Below are the code and all the weights of a small trained network. Each question names an input and a target symbol and asks about switching units off, where a switched-off unit gives its printed mean instead of its output.

import numpy as np


def w(rows, s, z=0):
    codes = np.array(rows[::2]) - 128.0
    scale = np.full(codes.shape[1], s)
    scale[-1] = z or s
    return codes * scale


def norm(h):
    return h / np.sqrt((h * h).mean(-1, keepdims=True) + 1e-5)


def f(y):
    return np.maximum(y, 0)


def softmax(a):
    e = np.exp(a - a.max(-1, keepdims=True))
    return e / e.sum(-1, keepdims=True)


def log_softmax(a):
    a = a - a.max(-1, keepdims=True)
    return a - np.log(np.exp(a).sum(-1, keepdims=True))


def net(x, mask):
    ids = ['αβγδεζηθλμπτψω'.index(c) for c in x.split()]
    T = len(ids)
    res = E[ids] + P[:T]
    u = 0
    for l in range(2):
        q, k, v = (norm(res) @ M[l].T for M in (Q, K, V))
        z = softmax(np.where(np.tri(T) > 0, q @ k.T / 4**0.5, -1e9)) @ v
        res = res + np.where(mask[u], z, O[l][:, -1]) @ O[l][:, :-1]
        u += 1
        y = f(norm(res) @ A[l][:, :-1].T + A[l][:, -1])
        res = res + np.where(mask[u : u + 4], y, B[l][:, -1]) @ B[l][:, :-1]
        u += 4
    return log_softmax(norm(res)[-1] @ U[:, :-1].T + U[:, -1])


Q, K, V, O, A, B = {}, {}, {}, {}, {}, {}
E = w([
[70,19,103,43,70,138,150,83],'α',
[101,45,175,111,108,140,95,33],'β',
[84,74,216,99,69,140,74,55],'γ',
[131,57,224,67,63,135,80,84],'δ',
[30,151,169,41,191,125,131,187],'ε',
[169,79,185,178,174,132,32,175],'ζ',
[95,148,36,204,112,128,17,222],'η',
[72,96,106,191,202,153,28,133],'θ',
[75,146,136,36,232,124,116,167],'λ',
[145,130,66,66,245,119,82,153],'μ',
[160,26,212,134,177,133,194,99],'π',
[211,120,38,106,226,116,84,140],'τ',
[128,249,116,66,51,130,38,94],'ψ',
[180,196,209,229,136,134,162,62],'ω',
],0.0018)
P = w([
[114,138,118,123,147,4,127,120],'0',
[117,120,137,120,143,36,111,116],'1',
[121,112,147,118,151,63,105,115],'2',
[122,108,143,116,156,84,101,114],'3',
[125,106,142,117,158,101,99,116],'4',
[128,106,138,116,162,119,96,116],'5',
[128,107,134,114,163,135,95,118],'6',
[129,108,135,118,161,150,97,119],'7',
[130,111,134,113,157,166,100,124],'8',
[131,115,132,114,154,184,103,129],'9',
[134,116,131,110,150,202,112,133],'10',
[134,120,128,111,142,220,114,140],'11',
],0.0025)
Q[0] = w([
[156,116,151,184,2,85,216,36],'0.h1',
[137,235,22,189,61,130,165,160],'0.h1',
[142,191,105,172,118,14,188,160],'0.h1',
[213,54,87,73,245,158,23,84],'0.h1',
],0.008)
K[0] = w([
[135,167,132,120,145,11,131,113],'0.h1',
[90,104,121,125,123,61,139,150],'0.h1',
[111,110,146,143,115,77,133,113],'0.h1',
[114,147,145,124,130,202,136,138],'0.h1',
],0.011)
V[0] = w([
[90,177,141,120,74,120,87,227],'0.h1',
[190,158,172,253,156,146,137,188],'0.h1',
[146,139,28,159,139,135,90,95],'0.h1',
[123,180,158,182,84,122,88,41],'0.h1',
],0.0026)
O[0] = w([
[143,102,132,132,253,121,60,113,2],'0.h1',
[159,179,183,67,136,115,97,108,3],'0.h1',
[116,117,196,118,152,133,187,122,145],'0.h1',
[95,172,97,70,181,163,172,87,105],'0.h1',
],0.0032,0.00093)
A[0] = w([
[183,167,214,183,128,120,90,118,113],'0.n1',
[96,83,27,111,101,127,255,201,113],'0.n2',
[161,234,152,71,143,99,92,182,72],'0.n3',
[143,145,101,45,211,102,127,250,254],'0.n4',
],0.0026,0.00095)
B[0] = w([
[135,197,112,195,83,129,178,147,166],'0.n1',
[166,187,216,166,149,149,77,66,151],'0.n2',
[115,99,116,115,94,146,3,116,156],'0.n3',
[97,112,115,214,64,167,157,60,253],'0.n4',
],0.003,0.0028)
Q[1] = w([
[193,171,195,31,129,13,254,160],'1.h1',
[119,60,131,166,84,251,83,95],'1.h1',
[159,61,235,106,105,159,82,80],'1.h1',
[127,241,78,105,189,124,97,160],'1.h1',
],0.0061)
K[1] = w([
[135,153,117,159,132,13,170,85],'1.h1',
[141,136,120,118,120,255,135,171],'1.h1',
[217,162,141,169,201,200,164,180],'1.h1',
[36,169,161,112,101,63,78,121],'1.h1',
],0.0069)
V[1] = w([
[91,208,89,178,107,142,37,147],'1.h1',
[252,73,67,84,115,197,112,123],'1.h1',
[73,95,22,144,123,117,106,8],'1.h1',
[253,153,66,146,163,61,133,84],'1.h1',
],0.0024)
O[1] = w([
[183,75,74,99,102,121,211,200,169],'1.h1',
[14,139,171,110,123,1,131,145,96],'1.h1',
[148,212,136,92,112,166,113,231,252],'1.h1',
[9,91,201,101,102,233,152,138,110],'1.h1',
],0.0027,0.0032)
A[1] = w([
[177,139,98,183,125,159,79,176,7],'1.n1',
[84,118,151,56,106,104,122,63,158],'1.n2',
[154,83,110,100,253,96,104,128,137],'1.n3',
[186,73,151,96,95,130,92,156,5],'1.n4',
],0.0034,0.0014)
B[1] = w([
[120,116,197,64,134,57,173,81,251],'1.n1',
[219,147,142,155,181,80,162,205,175],'1.n2',
[31,252,171,124,122,115,76,163,151],'1.n3',
[53,131,59,192,188,165,165,88,162],'1.n4',
],0.0027,0.003)
U = w([
[158,84,217,199,149,81,86,75,48],'α',
[170,224,147,187,70,178,164,102,154],'β',
[154,156,46,140,189,171,153,88,123],'γ',
[79,145,54,159,157,75,116,46,252],'δ',
[175,136,60,178,138,70,68,212,180],'ε',
[84,55,84,98,132,143,86,66,216],'ζ',
[67,190,188,88,199,118,77,145,86],'η',
[173,107,182,9,159,176,165,95,36],'θ',
[181,71,91,112,137,73,187,159,169],'λ',
[87,104,204,94,70,90,199,199,134],'μ',
[81,142,113,149,2,80,96,80,31],'π',
[71,88,117,200,90,216,126,184,131],'τ',
[70,143,69,135,209,162,177,166,109],'ψ',
[153,179,76,44,58,159,56,139,153],'ω',
],0.011,0.0014)

Each question gives the input, a string of symbols that net reads in full, and the target symbol t.
The units are the heads (4 rows each of Q, K, V and O) and the neurons (one row each of A and B). Each row of codes is followed by its name. A weight is (code - 128) times the scale printed after its matrix; where a second scale follows, it is the last column's (O, A, B and U).
mask holds one flag per unit, layer by layer, with each layer's heads first. A switched-off unit (its flag False) gives its mean, the last column of its rows in O or B, instead of its output. The means were averaged over made-up inputs and are rounded, as every weight is.
A unit's drop is (log p(t) with every unit on - log p(t) with that unit switched off) / (log p(t) with every unit on - log p(t) with every unit switched off).
The circuit of an input: a set's keep is (log p(t) with only the set's units on - log p(t) with every unit switched off) / (log p(t) with every unit on - log p(t) with every unit switched off). Starting from all 10 units, units are removed one at a time, each time the one whose removal leaves the highest keep (on an exact tie, the one counted first), for as long as the keep stays at least 0.8.
circuit, biggest first: the units of the circuit, biggest drop first
k most important neurons: the k neurons with the biggest drops, biggest first
k most important neurons of layer l: the k neurons of layer l with the biggest drops, biggest first
input β λ ω β ω ω μ β α λ π δ, target α: most important neuron => 0.n4
input μ τ θ δ τ ε μ η τ λ, target τ: 2 most important neurons of layer 0 => 0.n4; 0.n2
input π π ω γ γ λ, target γ: circuit, biggest first => 0.n4; 1.h1
input τ π β ζ λ γ, target ζ: 3 most important neurons => 1.n4; 0.n1; 0.n4
input μ μ η ω β π, target θ: circuit, biggest first => 0.h1; 0.n4
input ε μ μ μ ω α τ ψ ε γ, target η: circuit, biggest first => 0.n4; 1.h1; 0.h1; 1.n3
input τ δ ζ τ β γ η ε π γ, target α: circuit, biggest first => 1.h1; 1.n2
input π δ θ θ ψ ε π β, target α: circuit, biggest first => 1.h1; 1.n2
input γ ζ ω β τ, target β: circuit, biggest first => 0.h1; 0.n4; 0.n2
input μ ω η θ τ α μ τ τ, target τ: 2 most important neurons => 0.n4; 1.n1
input ψ θ ε δ β μ μ β ω ε, target ω: 2 most important neurons of layer 0 => 0.n4; 0.n3
input ω δ τ ε ω π μ, target π: circuit, biggest first => 0.h1; 0.n4; 1.h1
input ω β μ δ, target τ: circuit, biggest first => 1.n1; 1.h1; 1.n4
input μ μ γ ω π ζ π γ ω μ, target ω: circuit, biggest first => 0.h1; 0.n4; 1.h1; 0.n3
input α δ π λ ζ ω ω ω γ ω ε, target ω: circuit, biggest first => 0.h1; 1.h1; 0.n3; 0.n4
input π μ ω α δ π ε α, target α: circuit, biggest first => 1.h1; 0.n2
input η δ ε, target δ: 3 most important neurons => 0.n4; 1.n2; 1.n1
input β μ δ, target τ: 2 most important neurons of layer 1 => 1.n4; 1.n1
input ε μ μ δ β θ ψ β δ μ μ λ, target μ: 2 most important neurons => 1.n1; 0.n4
input τ α θ ω δ, target θ: most important neuron of layer 1 => 1.n2
input δ π ω β ε, target β: most important neuron => 0.n4
